In the rows, 128 means zero.
Rows near named flat spaces through zero:
qb_rt: [163 165 165 139 100  70 146 123 150 157 171 136  54 104 205 168  38  50
 128 146  81 131 131 235 143 161 177 120 160]
jm_bd: [111 108 193 169  75 101 113 183  78 152 112 144 238 133 201 114  81 133
 169 128 120  99 152  57 118 135 137 149 109]
cc_dj: [125 139  97 192 139 162 125 127 174  90 151  41 158 134  95  55 123 143
 115 171 147  59  84 145 184 125 105 165 114]
ld_nz: [187 123 133 114 138 146 151 124 120 142 117  99 109  99 108 151 201 119
  58 109 124 184 149 131 159 123 140 127 170]
cc_dj: [125 108  93 132 128 108  96  52 174 127 122  72 121 140  62 113 161 135
 116 151 177 131  58 127 112  94  62 123 130]
qb_rt: [ 89 119 114 159 143 158 108 181 100  87 130 126 129 184 105  64 126 146
 174 153 123  55 129 119 150 127  94 164  82]
cc_dj: [180 147 129 192 111 147 142 133 185 122  86  70 203  96 201 113  88 148
  74 141 110 133 141 124 130 117 137 142 112]
qb_rt: [137 143 141 100 159 141 139 133 153 126 131 137  69 114 135 122 144 120
  79 135 102 104 135 191 134 121 146 145  99]
jm_bd: [139 116 138 115 121 111 110 121 141 139  96 109 123 124  99 107 183 129
  96 129 132 121 112 113  99  79 113 116 130]
qb_rt: [ 69 136  88 139 181 183 132  89 132 109 163 137 145 130  88 119 116 180
 167 121 182 111 123  96 157 148 133 125 127]
ld_nz: [168 146 120 191 147 160 142 109 141 135 116  90 133 110 161 136 112 140
 107 125 137 158 163 120 168 128 147 120 170]
jm_bd: [157 142 112  87 103 111 150 135 194 102 146  96 122 103 123 123 125  96
  68 151  90 114  75 212 119 143 123 154  88]
ld_nz: [ 98 145 101 130 171 180 141 140 131  98 132 165 120 140 147 126  93 164
 150 123 122 113 158 137 135 151 139 139  88]
ld_nz: [131 164 116 174 136 137 129 103 208 121 119  72 154  93 136  78 105 147
  98 150 136  76 102 137 123  87 156 111 131]
jm_bd: [111  90 129 135 161 133  95  82  90 142 130 136  83 173 101 145 150 139
 150 135 171 148 127 120 149 133  63 153 119]
jm_bd: [126 121 119 136 133 157 141 180 101  89 178 103 115 156  99  96 136 108
 132 153 111  86 116 172 202 176 108 190 104]
qb_rt: [141 146  97 112  91 110 158  95 147 138 143 123 185  79 119 177 111 124
 141  94 146 199 114  85 106 145 171  65 201]
cc_dj: [127 147  56 153 166 139 106  30 192 126  63 144  91 142 143 164  84 178
 153 116 162 193 138 108  54  83  98  57 137]
ld_nz: [146 131 135 138 118 125 125 155 133 122  95 134 129 138 166 122 114 127
 119 132  98 125 147 136 107 116 123 134 103]
cc_dj: [101 102 130 115 122  88  95  60 128 155 146 118 119 136  78 138 146 123
 150 135 182 135  77 109 113 113  89 114 149]
jm_bd: [151 169  54  84  94 125 176 144 197  72 152 126 131 105 130 153  74 102
 122 128  79 158  92 199 101 174 149 109 117]
cc_dj: [135 135 108 102 126 124 130 138 160 105 131 104 100 126  83  97 165 114
  99 141 112 100  94 164 119 108 122 128 118]
ld_nz: [153 138 145 100 119 123 156 143 154 123 175  93 112  94 115 120 147  90
  67 146 104 103  96 201 171 154 149 166 121]
qb_rt: [118 133 156 128 137 105 119 100 136 152 145 143  91 123 155 142  96 112
 130 139 131 114 124 164 128 130 135 132 123]
cc_dj: [209 121  72 134 168 179 146 122 118 100  96 103  34 160 110 166 181 122
  78 122 108 222 170 176 172 144  78 144 145]
jm_bd: [121 150  71 110 144 152 145  95 166 108 113 149 138 113 123 156 107 161
 138 105 137 172 132 112  90 129 142  84 134]
qb_rt: [156 136 113 130 142 163 156 148 123 109 144 112 115 122 125 135 140 123
 101 126 112 145 145 155 174 158 137 150 134]
qb_rt: [101 127 186 142 124 100 112 144 105 154 145 164 116 138 187 126  71 110
 157 143 115  81 142 151 130 139 141 152  99]
cc_dj: [156 145  78 111  92 116 162 138 135 101 177  95 119 115  77 145 131  84
 139 124 116 165  95 156 157 167 144 104 192]
jm_bd: [ 94 144 133 197 174 126  87  85 119 149  92 192  53 180 216 148  19 150
 212 136 137 124 187 134  97 111 116 100 114]
qb_rt: [127 107 133 157 167 148 114  82 111 140 149 110  91 150 122 142 129 135
 126 144 166 139 129 147 184 150  85 169 123]
jm_bd: [150 131 177 124 109  71 109 100 144 180  96 131 100 102 156 139 137 103
 101 125 122 134 129 130  82  73 150  90 158]
ld_nz: [ 72 135 174 110 134 102 110 119 146 150 144 163 133 114 152 107  94 133
 140 140 132  54 109 141  97 112 153 134  84]
cc_dj: [ 95 102 160 111 111  75  94  68 122 175 127 146 151 122 123 151 125 131
 152 123 174 137  97  87  85 107 109 108 136]
cc_dj: [ 92 145  78 118  99 130 130 147 184  81 119 115 207 124 103  81 104 156
 151 136 123  82  79 102  75 113 128 109  90]
ld_nz: [108 120  96  93 111 108 118 113 146 114 136 113 136 130  55 110 168 126
 137 129 147 120  74 112  99 108 108 105 138]
jm_bd: [121  81 209 152 136  95  78  99  82 188 112 124 114 149 143 122 161 124
 118 144 162 107 133 105 141  96  85 164 117]
jm_bd: [128 130 128 109 133 158 155 138 150 112 156 105 177  96 119 119 142 141
  83 131 129 111 109 143 160 158 140 168  98]
cc_dj: [102 148  66 108 131 161 154 172 109  77 148 168 125 149 103 133 104 136
 189 109 108 139 144 120 126 166 147 103 135]
ld_nz: [159 109 146  95  97 108 130 181 110 119 109 132 120 143 135 127 159  98
  97 134  82 132 128 156 116 132 103 160  93]
qb_rt: [ 83 107 137 128 137 145 110 134 101 130 113 150 188 140 117 110 142 172
 156 117 157 108 135  56 112 117 116 134 102]
qb_rt: [144 137  79 162 181 178 117  88 165 110  73 106  97 142 114 114 153 177
 105 127 148 148 149 113 117  84 101 109 124]
ld_nz: [112 108 134 150  83  78  93 137 101 135 105 146 148 172 150 129  85 115
 197 136 127 130 120  95  84 119  88 114 123]
ld_nz: [103 108 128  83 105  97 107 149 109 122 108 169 126 157 111 127 142 123
 157 124 116 122 113 113  71 114 100 120  95]
[187 107 172 165  60  64 121 146  91 159 139  92 130 139 172 156 101  59
 131 145 107 164 124 151 158 154 105 149 169]  ld_nz
[140 130 131 163 134 162 154 149  90 123 163 125 151 128 160 151  92 127
 144 123 129 152 163 127 197 190 143 158 146]  qb_rt
[129 111 107  96 105 137 147 135 126 107 153 114 187 120 101 143 142 131
 117 123 135 152  97 120 141 171 107 156 111]  jm_bd
[185 143 110 157 140 157 157 111 144 128 136  73 119  98 120 142 152 121
  78 123 132 174 142 142 183 139 147 125 184]  ld_nz
[122 146 160 141 146 167 166 156 109 134 183 123 166  86 149 126 116 131
 110 120 128 103 153 132 202 174 193 158 142]  jm_bd
[101 151  81 127 185 187 149  75 160 113 135 158 134 112 143 164  85 184
 139 108 158 161 150 121 129 155 146 114 115]  jm_bd
[142 140 161 135  99 108 139 168 115 142 132 122 148 105 144 114 131 104
 122 123 105 110 139 118 132 119 173 114 159]  jm_bd
[125 140 143 134 115 156 165 183 111 113 171 118 193 100 142 115 114 126
 122 124 113 102 137 123 180 175 174 159 128]  jm_bd
[153 129 110 134 169 183 141 158 128  96 118 108  86 145 114 104 169 139
  83 139 107 117 151 166 172 132 110 170  97]  qb_rt
[141 120 132 134 126  95 109 119  96 144 133 133  41 161 109 140 139  87
 156 134 125 144 133 153 136 118 109 109 171]  jm_bd
[179 111 103 139 121 145 143 129 108 116 133  90 122 140 111 154 156 113
 106 127 129 190 133 138 176 162  92 152 152]  cc_dj
[157 145 114 158 133 152 157 140 132 111 161 104 117 123 154 141  90 111
 120 138 112 142 141 174 188 178 139 154 139]  ld_nz
[131 113  84  76 114 112 123 109 135 112 113 138 112 143  75 150 166 125
 132 116 132 174  98 123  84 122  90 104 129]  cc_dj
[183 103 111 143 106 113 120  84 159 131 118  46 143 124  95 133 171 115
  72 147 150 170  81 139 147 120  68 150 142]  cc_dj
[162 155 107 160 127 144 149 134 167 109 131  91 125 113 151 120  99 120
 103 141 107 128 130 166 151 137 144 131 136]  ld_nz
[159 156 110 149 165 167 143 134 144 119  80 155  84 129 187 148 101 149
 112 114  96 161 194 146 114 117 151 108 121]  cc_dj
[106 138 163 154 151 144 133 104 130 155 136 155 164 104 199 150  66 156
 134 122 145 122 159 116 138 148 159 141 110]  jm_bd
[ 88 131 118 165 175 186 110 129 146 110  90 124 172 138 127  71 137 201
 128 132 153  72 146  75 120  88 121 138  80]  ld_nz
[149 196 150 157 158 122 130 138 197 143  87 125  38  90 169  78 117 115
  86 136  79  61 163 181  92  39 217  65 156]  jm_bd
[148 123 176 108  69  73 139 135 150 149 151 121 179  96 191 155  75  87
  99 144 101 127  95 173 118 165 133 165  95]  jm_bd

Rows near named flat spaces through zero (a row that begins with a name and a colon came from that space):
sd_pf: [187 135  90 116 105 102 202  51 130 185 130 117 158 150 101 139 191 166
 122 158  71 132 151 148 100 124 129 118 155]
sd_pf: [154 140 138 128 116 119 153 105 110 121 119 116 127 101 123 121 146 162
 114 145 124 130 118 117 132 147 119 117 138]
sd_pf: [140 172 172 114 124 130  87 120 115  89 128 145 118 126  94  92 108  99
 106 139 147 129 109 163 165 112 161 151 157]
jq_tg: [ 88 140 183 125 180  98  11 153  90  40 140  97 149 136 109 108 125  98
 143  86 174 161 147  95 175 123 160  88  96]
bn_fb: [ 80 141 116 156 174 141 106 152 144 165 190 122 147 154 112  61 119 173
 130 128  50 150 124 123 121 159 139  96  69]
rr_zd: [152 141 149 139 146 132 144 138 162 133 128 110 114 117 119 111 121 137
 105 210 150 138  96 124  97 117 142 132 107]
sd_pf: [106 108  78 131 113 126 153 130 184 191 165 111 145 157 134 120 146 164
 136 124  81 132 169 140 100 121 123 121 104]
jq_tg: [164 179 193 135 136 138 123 109 113 128  93 171 109 131 114  89 147  77
 117 198 178 148  99 168 122 136 161 120 123]
rr_zd: [124 188 189  96  69 127  89  77  56 112 124 187 133 116 112  73 151 129
 128  59 107 133 145 164 209 161 150 113 159]
bn_fb: [123  86  67 122  70 127 163 137 151 135 102 124 113 118 159 181 142 114
 141  75 161 102 182 157 130 117  88 152 179]
sd_pf: [126 127 212 113 138 121  64 114  52  79  66 170 130 141 167 159 139  46
 162  92 205 131 120  90 144 141 133 102 106]
sd_pf: [ 97 141 162 124 108 129  92 138 138 126 141 129 127 125 140  88 133 143
 129 113 138 141 147 125 146 143 136 108  96]
jq_tg: [138 140  83 153 168 119 148 134 110 129 135 129 131 117  86 128 161 115
 141 135 123 160 149 170 141 133 140 103 148]
jq_tg: [113  97  79 119 114 145 133 143 153 140 134 140 124 158 138 164  83 100
 130  88 105  87 129 147 120  97 112 185 166]
sd_pf: [113 160 125 122 127 107 122  87  82 177 147 172 163 144 101  99 216 124
 175  83  89 187 200 169 166 152 166  51 102]
bn_fb: [148  93 142 110 147  88  92  94  79  45 112  55 163 144 138 177 112 154
 115  84 123  91 108  35 125 127  91 136 151]
jq_tg: [132 133 169 125 140 144 150 151 106 132 119 158 106  65 144 145 111 139
 135 170 146 146  79  83 133 132 142 112  86]
tz_sc: [ 93 174 176 135 125 148  95 114 136 202 149 193 140 181 132  42 164 107
 149 135  99 165 152 173 124 160 168  82  58]
sd_pf: [111 115  87 129 105 122 152 122 171 177 162 105 144 144 132 113 152 178
 130 119  84 134 169 134 112 131 119 114 110]
rr_zd: [131 103  92 161 127 160 202 126 171 225 120 148 123 165 172 125 139 143
 133 173  89 112 115 131  46 161  92 126  90]
jq_tg: [167 152 139 120  88 142 177  96 164 179 118 150 114 136 126 105 136 134
 103 191 120 118 112 166  99 121 136 154 139]
tz_sc: [139 142 170  81 142 121 108 101 138 158 160 150 155 159 108 139 105 119
 132 162  87 138  98  97 119  68 189 142  87]
rr_zd: [107  88  81 170 138 127 131 151 168 131 117  78 129 166 162 124 142 134
 127 117 146 112 161 129  79 160  74 120 122]
sd_pf: [159 141 109 145 150 122 158 131  60  63 113 113 112  51  94 143 123 156
 112 121 128 127  94 120 173 156 108 126 188]
rr_zd: [115 145 102 151 106 157 180 102 109 200 149 165 133 136 138  73 142 189
 124 105  26 115 119 146 122 200  97 112 124]
bn_fb: [150 133 130 118 142 116 130 119 128 139 110 152 130 141 112 158 156  67
 150 153 168 153 148 158 124  91 163 121 130]
bn_fb: [110 159 152 127 176 137  79 122 118 163 144 190 147 195 101  99 135  49
 159 132 111 159 134 173 128 109 187 113  93]
tz_sc: [166 133 122  86  89 106 157  93 155 151 131 129 136 123 106 161 151 125
 127 154 135 137 152 148 131  69 162 146 149]
jq_tg: [ 99 120  70 116 126 138 124 165 166 134 174 131 123 121  96 140  88 125
 129  98  97 124 144 166 158  80 148 168 158]
sd_pf: [150 120 127 112 113 111 125  96 110 106 110 115 141 144 127 152 136 119
 124 107 133 109 135 122 130 119 117 142 161]
bn_fb: [ 91 141 173 107 109 153  84 128  81 112 142 170 128 122 146 103  75 142
 126  62  81 100  90  97 172 153 125 144 123]
rr_zd: [ 97 131 130 159 106 119  82 143 152  84 126  70 124 142 142  64 144 157
 104  96 162 120 171 146 134 177  87 112 137]
tz_sc: [165 125 139 105 144  96 119  60  92 127 119 117 174 185 115 154 154 117
 134 119  93 120 128 101 109 115 136 123 136]
tz_sc: [119 105  88 164 133 169 156 183 166 127 109 135  84 121 151 137  75 101
 111 146 155  91  95 156  99 135  89 179 158]
tz_sc: [141 127  88 137  93 118 168 149 148 117 107 118  98  68 117 147 170 122
 133 134 197 152 181 183 154 119 123 118 170]
tz_sc: [145 138 128 110  99 111 145  95 147 161 133 128 141 140 119 124 169 137
 131 142 124 144 162 148 123 112 146 115 125]
rr_zd: [125 144 194 131  39 133 120  88 148 160  80 140 118 159 195  65 184 136
 118 127 179 118 169 145 102 190  93  99 101]
bn_fb: [ 85 112 102 114  68 150 154 161 134 147 153 147 107  63 155 134 102 188
 134  68  96 116 140 115 171 142 106 136 130]
bn_fb: [131 143 148  72 151  97  82 105 160 150 181 129 171 173  77 143 127 102
 144 151 100 164 147 126 136  32 218 132  92]
tz_sc: [147 146 139  86  64 114 134  83 116 131 125 146 134 119 117 133 146 136
 124  97 120 121 154 151 165 109 142 143 167]
jq_tg: [149  92 117 142 175 111 152 115  86 121 102 108 147 131 148 185 149 127
 150 133 128 129 112  65  92 144 102  98 108]
rr_zd: [121  68  60 125 135 138 183 116 108 198 115 171 148 166 168 215 139  99
 181  76  78 107 143 109  89 124  99 129 123]
bn_fb: [132 136 132 129 177 112  85 108 138 137 139 123 161 209 101 116 142  77
 138 143 118 141 141 148 101 102 161 122 112]
jq_tg: [ 96 133 168 115  92 134  70 133 136 102 127 127 125 146 152  96 105 124
 118  85 145 108 138 125 148 137 120 142 125]
tz_sc: [ 91 164 176 125 125 130  91 125 123 162 160 156 142 133 126  62 156 150
 144 123 104 171 150 129 150 154 164  74  60]
tz_sc: [127 131 148 139 174 111 100 100  94 131 131 119 164 175 125 114 157 125
 143 124 101 143 129  98 108 153 132  86  90]
rr_zd: [ 97 152 125 162 126 174 116 168 199 172 143 158  98 170 131  50  97  97
 108 166 131 121 121 205 101 139 134 157 116]
jq_tg: [115 162 125 133 149 136 130 168 126 125 159 151 107  65  84 105 124 133
 133 151 133 174 126 161 177 115 173 111 120]
bn_fb: [145 159 192 103 107 141 109 110 103 110 111 167 114 117 128 114 100 107
 112 141 142 115  85 127 149 121 148 153 138]
rr_zd: [149 133 142 118 146 111 113 119 106  94 113 123 132 123 111 151 135  99
 132 136 159 137 125 124 139 107 145 127 142]
[114 140 169  91 144 115  95 158 158 113 181 107 132  83 100 129  91 164
 121 170 126 161 106  78 154  66 190 127  74]  jq_tg
[105 121 128 143 151 133 126 145  89 116 138 126 130  97 138 125 122 163
 138 102 102 135 112  86 144 166 111  99 105]  bn_fb
[141 176 155 121 119 111 119  92  74 117 131 148 138 103  92  89 176 142
 132 113 117 162 148 155 180 154 153  87 140]  sd_pf
[104 135 147 129 141 138 100 131 103 121 145 138 136 135 132 104 105 144
 128 100  90 121 107 104 142 151 126 123 111]  bn_fb
[ 88 137 182 134 138 149  82 167 139 131 127 158 112 128 156  99 110 100
 141 138 166 145 118 117 129 136 146 111  68]  sd_pf
[ 69 111 138 106 167 135  61 204 120  75 168 134 120  85 119 162  55 109
 149  84 140 140 109  84 183  78 164 142 102]  jq_tg
[138 121 141 134 138 139 129 148 129  96 111 118 108 108 137 141  90 122
 110 151 154 108  86 108 120 124 115 155 140]  sd_pf
[136 117 170 110 109 117  80  91 140 110 104 108 148 202 158 126 119 100
 115 116 146  91 127 106  95 121 113 153 128]  jq_tg
[152 105 113 142 181  90 126 115 116  91 126  54 157 138 116 155 151 154
 125 149 131 137 128  74  99 129 113 100 118]  bn_fb
[112 133 105 121 120 125 118 124 153 155 156 131 142 157 111 111 138 127
 134 111 100 136 162 161 133 113 145 129 128]  sd_pf
[168 141 134 144 125 139 163  96 117 152  84 159 118 155 135 124 152  88
 123 164 144 117 114 165  94 149 115 135 151]  jq_tg
[117  99 113 119 103 122 145 139 105  99 129 100 124  72 152 162 115 186
 127  83 118 111 125  72 151 144  91 126 139]  bn_fb
[130  88  45 168  82 136 202 154 174 145  98  94  96 101 163 147 158 152
 121 120 166 107 175 168 100 161  56 135 173]  bn_fb
[131 134 174  86 114 123  67  93  97  97 116 154 146 179 130 142  95  76
 128  81 124  96 113 119 147  98 146 167 152]  bn_fb
[100 119 101 153 139 121 105 162 153  89 155  64 127 116 120  96 114 177
 106 111 124 124 142 120 137 147 102 125 134]  rr_zd
[115 128 144 137 165 125  73 110 101 105 131 117 156 196 128 105 112 109
 125  96  96 107 113 111 115 148 117 130 124]  bn_fb
[140 140 121 126 177 127 120 155 134  99 152 118 122 105  80 138  91 116
 117 169 128 142  92 130 141  85 165 149 137]  rr_zd
[113 122  99 147 166 133 130 157  88 107 129 142 122  98 115 148 124 113
 149  98 126 141 125 131 155 140 124 113 140]  sd_pf
[139 143 119 123 113 130 130 129 159 114 147 105 120 123 102 104 101 151
  93 147 115 113 115 150 135 111 132 165 161]  sd_pf
[120 131 134 141 157 127 161 159  93 124 148 121 119  33 124 133 136 199
 138 150 113 169 102  68 153 156 132  74  80]  bn_fb
[136 104  52 149 184 141 187 140 135 195 137 162 136 152 112 177 139  89
 164 151  88 142 127 155  89 106 139 126 123]  sd_pf
[116 130 129 124 128 129 108 124 142 133 147 120 139 156 124 108 114 137
 119 118 101 118 127 128 124 125 130 139 124]  bn_fb
[136  97 164  94 119 145 118 128 148 132 109 146 123 157 170 181  62  92
 123 145 138  81  72  75  89  82 127 187 114]  jq_tg
[176 108 137 121  87 128 172  63 148 170  85 121 140 192 173 144 143 129
 109 158 118  79 113 112  52 140  86 156 139]  jq_tg
[124 135 166 160 176 120 103 136  49  83  90 136 127 102 141 125 164 106
 153 115 174 158 122  96 143 186 116  63 100]  jq_tg
